Below are the code and all the weights of a small trained network. Each question names an input and a class and asks about switching units off, where a switched-off unit gives its printed mean instead of its output.

import numpy as np


def w(rows, s, z=0):
    codes = np.array(rows[::2]) - 128.0
    scale = np.full(codes.shape[1], s)
    scale[-1] = z or s
    return codes * scale


def f(y):
    return np.maximum(y, 0)


def log_softmax(a):
    a = a - a.max(-1, keepdims=True)
    return a - np.log(np.exp(a).sum(-1, keepdims=True))


def net(x, mask):
    res = np.array(x, float).reshape(1, 7) / 4 @ E
    y = f(res @ A[0][:, :-1].T + A[0][:, -1])
    res = res + np.where(mask, y, B[0][:, -1]) @ B[0][:, :-1]
    return log_softmax(res[-1] @ U[:, :-1].T + U[:, -1])


A, B = {}, {}
E = w([
[155,123,117],'x0',
[250,122,165],'x1',
[128,126,147],'x2',
[51,2,244],'x3',
[143,88,59],'x4',
[148,24,17],'x5',
[194,55,140],'x6',
],0.0062)
A[0] = w([
[133,25,139,213],'n0',
[185,110,113,139],'n1',
[43,139,149,253],'n2',
[69,85,55,181],'n3',
[83,231,42,173],'n4',
[74,151,139,193],'n5',
[200,169,249,179],'n6',
[150,118,205,139],'n7',
[82,187,78,221],'n8',
[223,71,121,108],'n9',
[193,127,115,96],'n10',
[76,123,118,45],'n11',
[145,188,127,164],'n12',
],0.011,0.003)
B[0] = w([
[67,102,168,225],'n0',
[81,82,16,183],'n1',
[246,69,166,225],'n2',
[149,71,234,213],'n3',
[174,154,155,254],'n4',
[255,71,85,189],'n5',
[100,243,180,249],'n6',
[14,191,192,191],'n7',
[225,142,176,218],'n8',
[100,122,63,213],'n9',
[114,89,39,179],'n10',
[156,126,95,151],'n11',
[193,235,70,189],'n12',
],0.0062,0.0074)
U = w([
[98,35,108,241],'0',
[200,63,1,56],'1',
[77,168,221,50],'2',
[152,55,205,163],'3',
[171,113,85,27],'4',
[132,126,134,4],'5',
[205,212,113,199],'6',
[245,109,139,96],'7',
],0.0089,0.0027)

Each question gives the input, the list of numbers given to net, and the class t.
The units are the neurons (one row each of A and B). Each row of codes is followed by its name. A weight is (code - 128) times the scale printed after its matrix; where a second scale follows, it is the last column's (A, B and U).
mask holds one flag per neuron, in row order. A switched-off neuron (its flag False) gives its mean, the last column of its row in B, instead of its output. The means were averaged over made-up inputs and are rounded, as every weight is.
A unit's drop is (log p(t) with every unit on - log p(t) with that unit switched off) / (log p(t) with every unit on - log p(t) with every unit switched off).
The circuit of an input: a set's keep is (log p(t) with only the set's units on - log p(t) with every unit switched off) / (log p(t) with every unit on - log p(t) with every unit switched off). Starting from the 12 units with the biggest drops (on a tie, the unit counted first), units are removed one at a time, each time the one whose removal leaves the highest keep (on an exact tie, the one counted first), for as long as the keep stays at least 0.8.
units of the circuit, in order: the units of the circuit, biggest drop first
unit that matters most: the unit with the biggest drop
k most important neurons: the k neurons with the biggest drops, biggest first
drop when u is switched off: that unit's drop, to one decimal
input [1,6,1,5,-7,2,8], class 2: units of the circuit, in order => [n6, n7]
input [-5,8,1,2,-7,-8,4], class 2: unit that matters most => n7
input [-7,-8,7,6,3,2,-7], class 3: units of the circuit, in order => [n3, n2]
input [-2,-7,-2,-4,7,6,-5], class 7: units of the circuit, in order => [n3, n8, n4]
input [-3,2,6,8,-8,2,4], class 2: units of the circuit, in order => [n7, n6]
input [-6,-7,5,5,-1,-8,-1], class 3: 2 most important neurons => [n2, n5]
input [-1,-8,5,-8,2,8,-8], class 7: units of the circuit, in order => [n3, n8, n4]
input [2,-7,2,-6,8,6,-4], class 7: 3 most important neurons => [n3, n8, n4]
input [-3,7,5,0,3,3,7], class 1: units of the circuit, in order => [n9, n1]
input [6,-6,-1,-8,6,3,1], class 7: 3 most important neurons => [n3, n8, n4]
input [1,3,0,-4,-3,0,8], class 1: 2 most important neurons => [n1, n10]
input [4,0,7,5,6,-6,6], class 2: units of the circuit, in order => [n7, n6, n5]
input [1,-8,2,-8,-8,3,1], class 7: 2 most important neurons => [n6, n8]
input [-8,-7,1,-1,-4,8,-7], class 3: units of the circuit, in order => [n3]
input [6,6,0,5,7,4,-4], class 0: drop when n1 is switched off => 0.0
input [-5,-8,-4,1,-8,8,-4], class 3: drop when n12 is switched off => 0.1
input [-5,5,1,-2,3,-1,6], class 1: drop when n1 is switched off => 0.3
input [4,5,4,8,1,-6,6], class 2: drop when n6 is switched off => 0.1
